Below are the code and all the weights of a small trained network. Each question names an input and a target symbol and asks about switching units off, where a switched-off unit gives its printed mean instead of its output.

import numpy as np


def w(rows, s, z=0):
    codes = np.array(rows[::2]) - 128.0
    scale = np.full(codes.shape[1], s)
    scale[-1] = z or s
    return codes * scale


def f(y):
    return y / 2 * (1 + np.tanh(0.7978845608 * (y + 0.044715 * y**3)))


def softmax(a):
    e = np.exp(a - a.max(-1, keepdims=True))
    return e / e.sum(-1, keepdims=True)


def log_softmax(a):
    a = a - a.max(-1, keepdims=True)
    return a - np.log(np.exp(a).sum(-1, keepdims=True))


def net(x, mask):
    ids = ['γδεθμξω'.index(c) for c in x.split()]
    T = len(ids)
    res = E[ids] + P[:T]
    u = 0
    for l in range(2):
        q, k, v = (res @ M[l].T for M in (Q, K, V))
        z = softmax(np.where(np.tri(T) > 0, q @ k.T / 3**0.5, -1e9)) @ v
        res = res + np.where(mask[u], z, O[l][:, -1]) @ O[l][:, :-1]
        u += 1
        y = f(res @ A[l][:, :-1].T + A[l][:, -1])
        res = res + np.where(mask[u : u + 8], y, B[l][:, -1]) @ B[l][:, :-1]
        u += 8
    return log_softmax(res[-1] @ U[:, :-1].T + U[:, -1])


Q, K, V, O, A, B = {}, {}, {}, {}, {}, {}
E = w([
[84,72,118,151,160],'γ',
[176,159,96,160,200],'δ',
[113,109,188,159,97],'ε',
[164,186,182,139,64],'θ',
[89,98,130,211,116],'μ',
[140,141,253,139,160],'ξ',
[135,137,99,85,135],'ω',
],0.018)
P = w([
[120,103,106,84,1],'0',
[168,166,161,163,135],'1',
[125,167,134,138,179],'2',
[207,169,175,129,182],'3',
[188,132,164,110,205],'4',
[151,146,151,119,208],'5',
[151,156,157,133,207],'6',
],0.0077)
Q[0] = w([
[142,148,255,83,208],'0.h0',
[93,65,148,171,159],'0.h0',
[112,64,178,103,89],'0.h0',
],0.0068)
K[0] = w([
[103,17,100,2,3],'0.h0',
[61,223,170,61,144],'0.h0',
[214,191,41,93,156],'0.h0',
],0.0058)
V[0] = w([
[44,149,203,177,148],'0.h0',
[115,59,69,2,65],'0.h0',
[112,162,130,42,99],'0.h0',
],0.0086)
O[0] = w([
[67,68,254,210,147,185],'0.h0',
[20,194,128,166,213,9],'0.h0',
[105,209,114,78,133,252],'0.h0',
],0.0081,0.0022)
A[0] = w([
[119,164,107,45,96,252],'0.n0',
[153,125,45,145,103,20],'0.n1',
[177,78,168,89,189,161],'0.n2',
[177,128,179,159,129,122],'0.n3',
[156,117,124,76,172,156],'0.n4',
[162,70,126,255,131,138],'0.n5',
[122,141,153,108,95,115],'0.n6',
[190,147,39,170,171,32],'0.n7',
],0.012,0.0035)
B[0] = w([
[184,147,183,255,251,199],'0.n0',
[96,99,236,60,98,120],'0.n1',
[107,164,235,190,122,207],'0.n2',
[60,112,53,136,104,254],'0.n3',
[85,221,62,247,109,152],'0.n4',
[204,182,86,28,73,191],'0.n5',
[232,114,155,119,159,169],'0.n6',
[120,87,230,27,10,143],'0.n7',
],0.006,0.0079)
Q[1] = w([
[253,151,164,201,130],'1.h0',
[32,49,118,165,67],'1.h0',
[56,66,83,242,18],'1.h0',
],0.005)
K[1] = w([
[97,158,253,162,119],'1.h0',
[225,72,57,47,88],'1.h0',
[189,97,192,114,90],'1.h0',
],0.007)
V[1] = w([
[242,123,151,120,182],'1.h0',
[78,68,254,131,125],'1.h0',
[78,181,160,159,204],'1.h0',
],0.0072)
O[1] = w([
[104,141,113,177,7,218],'1.h0',
[118,135,186,135,157,230],'1.h0',
[36,150,110,108,161,255],'1.h0',
],0.016,0.0062)
A[1] = w([
[67,135,152,149,116,3],'1.n0',
[132,173,67,109,137,35],'1.n1',
[167,161,33,123,120,216],'1.n2',
[102,117,105,150,106,91],'1.n3',
[145,176,153,176,109,129],'1.n4',
[161,59,254,141,111,52],'1.n5',
[93,166,108,102,103,32],'1.n6',
[212,79,99,139,110,121],'1.n7',
],0.01,0.0029)
B[1] = w([
[121,131,135,75,125,200],'1.n0',
[64,79,123,111,71,145],'1.n1',
[2,51,119,153,95,158],'1.n2',
[172,179,93,139,189,136],'1.n3',
[96,23,111,129,122,254],'1.n4',
[202,191,79,94,136,252],'1.n5',
[154,111,119,128,53,162],'1.n6',
[61,131,89,83,65,140],'1.n7',
],0.008,0.0098)
U = w([
[135,125,155,107,180,238],'γ',
[152,110,106,192,81,139],'δ',
[138,2,108,78,203,128],'ε',
[76,80,159,241,116,207],'θ',
[115,87,208,30,94,39],'μ',
[179,151,123,119,135,86],'ξ',
[115,137,31,114,123,2],'ω',
],0.0072,0.0032)

Each question gives the input, a string of symbols that net reads in full, and the target symbol t.
The units are the heads (3 rows each of Q, K, V and O) and the neurons (one row each of A and B). Each row of codes is followed by its name. A weight is (code - 128) times the scale printed after its matrix; where a second scale follows, it is the last column's (O, A, B and U).
mask holds one flag per unit, layer by layer, with each layer's heads first. A switched-off unit (its flag False) gives its mean, the last column of its rows in O or B, instead of its output. The means were averaged over made-up inputs and are rounded, as every weight is.
A unit's drop is (log p(t) with every unit on - log p(t) with that unit switched off) / (log p(t) with every unit on - log p(t) with every unit switched off).
The circuit of an input: a set's keep is (log p(t) with only the set's units on - log p(t) with every unit switched off) / (log p(t) with every unit on - log p(t) with every unit switched off). Starting from the 12 units with the biggest drops (on a tie, the unit counted first), units are removed one at a time, each time the one whose removal leaves the highest keep (on an exact tie, the one counted first), for as long as the keep stays at least 0.8.
circuit, biggest first: the units of the circuit, biggest drop first
most important unit: the unit with the biggest drop
k most important neurons: the k neurons with the biggest drops, biggest first
k most important neurons of layer l: the k neurons of layer l with the biggest drops, biggest first
drop when u is switched off: that unit's drop, to one decimal
input δ θ ω θ γ θ δ, target δ: circuit, biggest first	(1.h0; 0.h0)
input ω θ ξ, target ω: circuit, biggest first	(0.h0; 1.h0)
input ω θ θ θ ω θ γ, target ω: circuit, biggest first	(1.h0; 0.h0)
input ξ ε γ θ, target ξ: most important unit	1.n5
input θ ξ δ θ θ ξ ω, target θ: circuit, biggest first	(1.n5; 0.n5)
input δ θ θ γ, target δ: circuit, biggest first	(1.h0; 0.h0)
input θ θ ξ ε δ ξ δ, target μ: 4 most important neurons of layer 0	(0.n7; 0.n5; 0.n2; 0.n0)
input θ θ γ θ θ μ ω, target θ: circuit, biggest first	(1.n5; 0.n4; 0.n5)
input δ θ ε, target δ: circuit, biggest first	(1.h0; 0.h0)
input θ δ θ ω θ, target θ: 2 most important neurons	(1.n5; 0.n0)
input θ ω ω θ, target θ: 3 most important neurons	(1.n5; 1.n2; 0.n0)
input δ θ ξ δ ω μ, target δ: circuit, biggest first	(0.h0; 1.h0)
input ξ ξ μ, target ξ: circuit, biggest first	(1.h0; 0.h0; 1.n5; 0.n5)
input ω θ θ δ μ, target ω: 2 most important neurons of layer 0	(0.n5; 0.n0)
input ω ξ μ θ, target ω: 2 most important neurons	(0.n2; 0.n7)
input μ θ δ γ, target δ: 2 most important neurons of layer 0	(0.n5; 0.n2)
input δ δ θ θ θ ξ ε, target δ: 2 most important neurons of layer 0	(0.n0; 0.n3)
input ξ ξ μ γ, target ξ: 2 most important neurons	(1.n5; 0.n5)
input ω ξ θ, target ω: drop when 0.h0 is switched off	1.7
input ξ θ θ ξ ε γ, target ξ: drop when 1.n2 is switched off	0.1
input θ ω θ μ μ ξ δ, target μ: drop when 0.n7 is switched off	0.5
